Questions about the grid below. Rows and columns are numbered from 0.
1) Which number is the entry directly above 113?
2) Which number is the entry at row 0, column 1?
3) Which number is the entry at row 2, column 0?
4) Which number is the entry at row 2, column 1?
5) Which number is the entry in row 0 and column 2?
6) Which number is the entry directly above the smallest entry?
7) Which number is the entry in the bottom-right corner?
8) Which number is the entry just left of the smallest entry?
[[137 125 143 132 136 117 135 122 118 142 117 117 140]
 [113 131 123 123 106 137 130 124 126 134 124 139 112]
 [132 138 115 122 115 128 119 146 139 121 133 141 121]
 [129 126 110 127 118 142 129 145 141 124 134 139 122]
 [127 115 141 120 137 124 123 111 136 118 140 116 131]
 [127 130 108 135 126 141 129 152 135 123 131 134 127]
 [129 135 147 125 121 129 129 153 125 134 120 138 123]
 [110 138 116 129 119 135 120 141 128 117 132 136 115]]
1) 137
2) 125
3) 132
4) 138
5) 143
6) 136
7) 115
8) 123

data =
123	120	136	127	128	127	120	128	132	137
114	116	143	122	136	128	120	119	121	123
123	114	140	118	136	127	118	149	125	138
119	132	123	130	153	119	133	110	107	137
115	126	125	132	146	125	130	109	115	133
118	119	126	126	144	127	133	116	106	131
Rows and columns are numbered from 0.
Report the entry in the top-right corner.
137
The entry at row 2, column 1 -> 114
The bottom-left entry: 118
The entry in the top-left corner is 123
The maximum is 153
The entry in row 0 and column 1: 120
Report the bottom entry of the column that holds the smallest entry.
106
The entry in the bottom-right corner: 131
Report the top entry of the column that holds the smallest entry.
132
Report the entry directly below the largest entry.
146
The entry directly above the smallest entry is 115
Report the entry at row 1, column 1.
116
Report the bottom entry of the column that holds the largest entry.
144
The entry just left of the smallest entry is 116
Report the entry at row 1, column 0.
114
The top entry of the column that holds the largest entry -> 128
Report the entry just left of the largest entry.
130
